Below are the code and all the weights of a small trained network. Each question names an input and a class and asks about switching units off, where a switched-off unit gives its printed mean instead of its output.

import numpy as np


def w(rows, s, z=0):
    codes = np.array(rows[::2]) - 128.0
    scale = np.full(codes.shape[1], s)
    scale[-1] = z or s
    return codes * scale


def f(y):
    return np.maximum(y, 0)


def log_softmax(a):
    a = a - a.max(-1, keepdims=True)
    return a - np.log(np.exp(a).sum(-1, keepdims=True))


def net(x, mask):
    res = np.array(x, float).reshape(1, 7) / 4 @ E
    y = f(res @ A[0][:, :-1].T + A[0][:, -1])
    res = res + np.where(mask, y, B[0][:, -1]) @ B[0][:, :-1]
    return log_softmax(res[-1] @ U[:, :-1].T + U[:, -1])


A, B = {}, {}
E = w([
[140,117,164,149,121,123,144,133,144,132,105,146],'x0',
[202,138,179,161,26,149,74,219,137,92,157,43],'x1',
[134,86,112,146,122,103,119,138,136,165,146,138],'x2',
[56,61,180,63,151,136,91,124,158,208,22,53],'x3',
[1,229,71,169,96,101,84,184,194,116,115,172],'x4',
[126,130,126,121,105,124,150,114,156,167,161,121],'x5',
[113,131,93,111,134,127,97,112,112,119,155,111],'x6',
],0.011)
A[0] = w([
[160,118,121,124,148,122,159,122,122,119,137,108,183],'n0',
[120,109,116,106,171,136,154,87,130,149,112,136,253],'n1',
[194,124,119,145,134,136,154,100,95,103,171,155,220],'n2',
[173,95,133,113,112,134,132,145,129,129,118,29,131],'n3',
[118,129,126,141,120,118,144,130,145,133,126,174,219],'n4',
[102,164,97,150,124,122,141,131,122,113,165,199,211],'n5',
[19,115,135,114,123,134,97,166,174,173,53,62,27],'n6',
[175,138,162,161,34,141,73,223,129,108,147,17,143],'n7',
[252,100,123,118,153,148,176,81,78,109,174,139,250],'n8',
[135,178,92,169,111,104,136,161,145,87,164,177,120],'n9',
[167,46,172,48,162,151,136,91,100,164,84,34,147],'n10',
],0.015,0.0057)
B[0] = w([
[134,112,130,104,127,105,127,109,99,141,133,110,161],'n0',
[116,112,116,154,110,60,190,134,56,189,126,149,187],'n1',
[96,150,144,72,112,108,97,128,137,100,99,161,195],'n2',
[126,146,167,127,154,162,76,145,172,163,104,69,186],'n3',
[85,182,100,121,167,144,134,133,110,99,132,136,160],'n4',
[92,203,122,159,191,175,120,159,129,70,94,172,194],'n5',
[137,98,189,31,111,72,87,105,105,138,135,165,224],'n6',
[210,93,117,135,6,152,85,116,221,94,179,96,253],'n7',
[116,91,186,32,116,73,84,113,118,144,132,178,239],'n8',
[136,134,75,158,66,150,165,131,166,110,180,164,197],'n9',
[151,99,106,207,179,145,178,128,116,171,109,30,240],'n10',
],0.018,0.028)
U = w([
[55,150,165,13,161,74,123,97,45,189,108,211,249],'0',
[178,112,168,2,112,82,56,85,222,119,163,128,155],'1',
[67,236,42,213,222,168,180,179,143,101,116,167,207],'2',
[170,172,31,228,71,210,153,165,184,89,204,146,20],'3',
[132,115,85,229,201,108,236,116,81,222,97,79,85],'4',
[195,121,138,230,151,223,98,130,182,208,128,8,2],'5',
],0.0067,0.0021)

Each question gives the input, the list of numbers given to net, and the class t.
The units are the neurons (one row each of A and B). Each row of codes is followed by its name. A weight is (code - 128) times the scale printed after its matrix; where a second scale follows, it is the last column's (A, B and U).
mask holds one flag per neuron, in row order. A switched-off neuron (its flag False) gives its mean, the last column of its row in B, instead of its output. The means were averaged over made-up inputs and are rounded, as every weight is.
A unit's drop is (log p(t) with every unit on - log p(t) with that unit switched off) / (log p(t) with every unit on - log p(t) with every unit switched off).
The circuit of an input: a set's keep is (log p(t) with only the set's units on - log p(t) with every unit switched off) / (log p(t) with every unit on - log p(t) with every unit switched off). Starting from all 11 units, units are removed one at a time, each time the one whose removal leaves the highest keep (on an exact tie, the one counted first), for as long as the keep stays at least 0.8.
circuit, biggest first: the units of the circuit, biggest drop first
most important unit: the unit with the biggest drop
k most important neurons: the k neurons with the biggest drops, biggest first
drop of u: that unit's drop, to one decimal
input [-7,-4,4,4,-7,0,-6], class 4: most important unit : n10
input [-8,-1,7,6,0,1,4], class 4: circuit, biggest first : n10, n7
input [0,0,7,0,4,7,5], class 2: circuit, biggest first : n7, n8
input [8,-1,5,-3,6,-5,5], class 2: 2 most important neurons : n7, n5
input [6,-3,3,2,7,-5,4], class 0: 2 most important neurons : n7, n6
input [7,-6,0,1,-8,4,-5], class 4: 2 most important neurons : n10, n6
input [6,-8,-3,0,-7,8,-1], class 0: 2 most important neurons : n8, n2
input [-5,-7,-2,-6,1,-2,5], class 2: 2 most important neurons : n5, n6
input [1,-2,8,0,-3,5,5], class 0: 2 most important neurons : n7, n8
input [-7,0,0,5,-7,7,-8], class 4: 3 most important neurons : n10, n7, n1
input [-1,8,2,-2,1,5,3], class 3: 2 most important neurons : n6, n8
input [-1,-2,1,0,2,-6,7], class 2: circuit, biggest first : n8, n7
input [-1,0,3,-1,2,2,4], class 2: 2 most important neurons : n7, n8
input [-6,-4,6,1,-2,-4,5], class 4: most important unit : n6
input [-5,-7,7,1,-1,-2,-7], class 4: 2 most important neurons : n6, n8
input [-1,1,-3,6,-3,8,0], class 5: 2 most important neurons : n3, n10
input [3,-4,-3,2,1,2,5], class 0: 2 most important neurons : n10, n7
input [-4,5,7,2,-8,-8,2], class 5: drop of n10 : 2.2
input [6,-8,-3,6,-2,-5,4], class 4: drop of n10 : 0.2
input [-1,-1,-7,-7,4,8,-4], class 2: drop of n10 : 0.0
input [-6,-8,-4,3,-8,-1,2], class 4: drop of n10 : 1.2
input [5,1,-1,-5,2,2,0], class 3: most important unit : n9
